Below are the code and all the weights of a small trained network. Each question names an input and a class and asks about switching units off, where a switched-off unit gives its printed mean instead of its output.

import numpy as np


def w(rows, s, z=0):
    codes = np.array(rows[::2]) - 128.0
    scale = np.full(codes.shape[1], s)
    scale[-1] = z or s
    return codes * scale


def f(y):
    return np.maximum(y, 0)


def log_softmax(a):
    a = a - a.max(-1, keepdims=True)
    return a - np.log(np.exp(a).sum(-1, keepdims=True))


def net(x, mask):
    res = np.array(x, float).reshape(1, 6) / 4 @ E
    y = f(res @ A[0][:, :-1].T + A[0][:, -1])
    res = res + np.where(mask, y, B[0][:, -1]) @ B[0][:, :-1]
    return log_softmax(res[-1] @ U[:, :-1].T + U[:, -1])


A, B = {}, {}
E = w([
[216,176,148,148],'x0',
[127,154,141,254],'x1',
[173,123,77,129],'x2',
[60,212,186,110],'x3',
[112,85,77,181],'x4',
[83,189,60,169],'x5',
],0.0092)
A[0] = w([
[131,180,182,137,178],'neuron 0',
[171,147,222,159,186],'neuron 1',
[111,144,127,158,114],'neuron 2',
[112,136,151,71,151],'neuron 3',
[178,117,9,180,154],'neuron 4',
[222,149,164,98,243],'neuron 5',
[68,173,1,115,156],'neuron 6',
[211,219,217,142,233],'neuron 7',
[82,205,106,75,187],'neuron 8',
[82,120,67,188,132],'neuron 9',
[189,82,79,255,252],'neuron 10',
[41,74,100,75,195],'neuron 11',
[121,51,93,47,247],'neuron 12',
[82,166,224,112,135],'neuron 13',
[61,123,152,130,94],'neuron 14',
[171,79,114,211,243],'neuron 15',
[86,163,106,143,145],'neuron 16',
],0.0095,0.0035)
B[0] = w([
[57,224,128,127,183],'neuron 0',
[133,230,169,160,202],'neuron 1',
[131,136,112,135,148],'neuron 2',
[140,92,133,97,176],'neuron 3',
[184,31,58,172,216],'neuron 4',
[190,217,164,135,217],'neuron 5',
[131,142,53,90,194],'neuron 6',
[152,195,184,130,240],'neuron 7',
[154,148,106,65,188],'neuron 8',
[80,105,84,125,184],'neuron 9',
[86,44,108,241,254],'neuron 10',
[161,69,127,115,199],'neuron 11',
[254,90,166,133,216],'neuron 12',
[112,131,136,99,201],'neuron 13',
[100,103,121,133,160],'neuron 14',
[131,75,109,202,216],'neuron 15',
[80,138,83,134,161],'neuron 16',
],0.0071,0.01)
U = w([
[128,172,158,70,105],'0',
[142,126,176,223,111],'1',
[80,156,131,165,154],'2',
[112,109,12,54,162],'3',
[208,110,76,122,107],'4',
[58,95,119,156,53],'5',
[116,38,33,170,18],'6',
[141,44,169,106,252],'7',
],0.011,0.0044)

Each question gives the input, the list of numbers given to net, and the class t.
The units are the neurons (one row each of A and B). Each row of codes is followed by its name. A weight is (code - 128) times the scale printed after its matrix; where a second scale follows, it is the last column's (A, B and U).
mask holds one flag per neuron, in row order. A switched-off neuron (its flag False) gives its mean, the last column of its row in B, instead of its output. The means were averaged over made-up inputs and are rounded, as every weight is.
A unit's drop is (log p(t) with every unit on - log p(t) with that unit switched off) / (log p(t) with every unit on - log p(t) with every unit switched off).
The circuit of an input: a set's keep is (log p(t) with only the set's units on - log p(t) with every unit switched off) / (log p(t) with every unit on - log p(t) with every unit switched off). Starting from the 12 units with the biggest drops (on a tie, the unit counted first), units are removed one at a time, each time the one whose removal leaves the highest keep (on an exact tie, the one counted first), for as long as the keep stays at least 0.8.
units of the circuit, in order: the units of the circuit, biggest drop first
unit that matters most: the unit with the biggest drop
k most important neurons: the k neurons with the biggest drops, biggest first
drop of u: that unit's drop, to one decimal
input [2,-1,4,-5,1,0], class 6: units of the circuit, in order -> neuron 10; neuron 4
input [0,7,-8,-1,-8,-1], class 2: units of the circuit, in order -> neuron 12; neuron 0
input [-7,-7,-6,7,4,0], class 3: 2 most important neurons -> neuron 8; neuron 6
input [-1,-2,7,7,0,-3], class 0: units of the circuit, in order -> neuron 10; neuron 4
input [3,5,8,6,-1,3], class 2: units of the circuit, in order -> neuron 12; neuron 0; neuron 16
input [-6,-7,-2,-8,-1,2], class 7: units of the circuit, in order -> neuron 12
input [7,3,6,1,5,1], class 6: units of the circuit, in order -> neuron 4; neuron 10
input [5,3,4,8,-5,8], class 0: units of the circuit, in order -> neuron 10; neuron 8
input [-5,8,5,0,-8,1], class 2: 2 most important neurons -> neuron 12; neuron 4
input [-4,7,6,8,7,-8], class 5: 3 most important neurons -> neuron 12; neuron 5; neuron 7
input [1,7,7,8,8,1], class 6: drop of neuron 2 -> 0.0
input [1,-1,2,-5,-2,2], class 6: drop of neuron 1 -> 0.2
input [-2,5,2,7,0,-5], class 2: drop of neuron 12 -> 0.3
input [-6,5,-1,7,1,7], class 3: unit that matters most -> neuron 6
